Here is a tiny trained network, its code and every weight. The questions are about switching its units off for an input and a class, where a switched-off unit gives its printed mean instead of its output.

import numpy as np


def w(rows, s, z=0):
    codes = np.array(rows[::2]) - 128.0
    scale = np.full(codes.shape[1], s)
    scale[-1] = z or s
    return codes * scale


def f(y):
    return y / 2 * (1 + np.tanh(0.7978845608 * (y + 0.044715 * y**3)))


def log_softmax(a):
    a = a - a.max(-1, keepdims=True)
    return a - np.log(np.exp(a).sum(-1, keepdims=True))


def net(x, mask):
    res = np.array(x, float).reshape(1, 5) / 4 @ E
    y = f(res @ A[0][:, :-1].T + A[0][:, -1])
    res = res + np.where(mask, y, B[0][:, -1]) @ B[0][:, :-1]
    return log_softmax(res[-1] @ U[:, :-1].T + U[:, -1])


A, B = {}, {}
E = w([
[147,170,84,215,107,146,191,89,189,130,165],'x0',
[161,196,119,51,137,49,152,103,150,34,64],'x1',
[120,134,128,144,149,172,68,89,33,179,69],'x2',
[84,48,84,33,139,166,83,82,179,169,144],'x3',
[28,155,247,126,169,147,205,92,133,167,164],'x4',
],0.012)
A[0] = w([
[102,149,180,160,125,151,145,162,49,95,166,139],'N1',
[167,245,154,130,161,89,194,68,130,103,82,201],'N2',
[108,120,193,61,122,117,149,142,104,170,99,117],'N3',
[97,129,170,12,165,144,124,91,151,142,138,222],'N4',
[122,63,150,212,129,180,135,82,130,182,168,250],'N5',
[86,84,82,76,108,137,48,150,89,86,108,132],'N6',
[97,80,94,141,128,182,81,101,102,180,174,112],'N7',
],0.011,0.0023)
B[0] = w([
[177,177,178,114,191,146,232,191,147,254,60,195],'N1',
[116,217,183,154,40,147,127,110,89,6,124,232],'N2',
[97,176,179,54,197,111,98,118,122,145,137,185],'N3',
[65,43,119,30,142,58,166,12,159,97,116,209],'N4',
[46,77,144,217,127,142,98,211,104,147,170,248],'N5',
[164,103,33,101,139,96,95,88,130,177,50,217],'N6',
[75,58,124,144,71,200,44,115,121,124,147,236],'N7',
],0.0086,0.018)
U = w([
[84,78,119,152,134,183,88,143,92,182,163,160],'0',
[87,181,152,84,146,91,131,114,83,126,118,91],'1',
[130,142,148,165,164,141,181,159,101,204,105,171],'2',
[154,137,104,102,144,163,150,103,112,156,150,2],'3',
[149,176,110,180,88,132,151,101,113,73,111,149],'4',
[91,67,103,71,138,103,131,72,157,129,123,143],'5',
[148,128,86,141,98,83,195,177,229,107,233,149],'6',
[249,106,74,89,127,103,35,138,85,134,63,155],'7',
],0.014,0.0042)

Each question gives the input, the list of numbers given to net, and the class t.
The units are the neurons (one row each of A and B). Each row of codes is followed by its name. A weight is (code - 128) times the scale printed after its matrix; where a second scale follows, it is the last column's (A, B and U).
mask holds one flag per neuron, in row order. A switched-off neuron (its flag False) gives its mean, the last column of its row in B, instead of its output. The means were averaged over made-up inputs and are rounded, as every weight is.
A unit's drop is (log p(t) with every unit on - log p(t) with that unit switched off) / (log p(t) with every unit on - log p(t) with every unit switched off).
The circuit of an input: a set's keep is (log p(t) with only the set's units on - log p(t) with every unit switched off) / (log p(t) with every unit on - log p(t) with every unit switched off). Starting from all 7 units, units are removed one at a time, each time the one whose removal leaves the highest keep (on an exact tie, the one counted first), for as long as the keep stays at least 0.8.
units of the circuit, in order: the units of the circuit, biggest drop first
unit that matters most: the unit with the biggest drop
k most important neurons: the k neurons with the biggest drops, biggest first
drop when u is switched off: that unit's drop, to one decimal
input [-2,0,6,-6,4], class 2: unit that matters most => N1
input [2,-2,-6,4,0], class 6: units of the circuit, in order => N6; N7
input [-3,1,-6,5,-5], class 7: 4 most important neurons => N6; N5; N7; N3
input [4,0,4,-2,-4], class 4: units of the circuit, in order => N6; N7
input [3,2,-3,1,-2], class 6: 3 most important neurons => N6; N2; N7
input [-3,0,-7,-1,2], class 6: 4 most important neurons => N6; N7; N2; N3
input [6,-1,-1,0,-3], class 6: units of the circuit, in order => N7; N6
input [-1,4,-3,5,-5], class 7: 2 most important neurons => N6; N5
input [-4,3,6,1,4], class 5: 2 most important neurons => N4; N2
input [7,-7,-8,-2,6], class 0: 3 most important neurons => N5; N2; N3
input [4,8,-5,1,-3], class 4: drop when N2 is switched off => 0.5
input [3,0,-5,-7,8], class 4: drop when N5 is switched off => 0.1
input [1,-8,-6,-6,3], class 2: drop when N1 is switched off => 0.8
input [-2,-3,5,8,7], class 5: units of the circuit, in order => N4
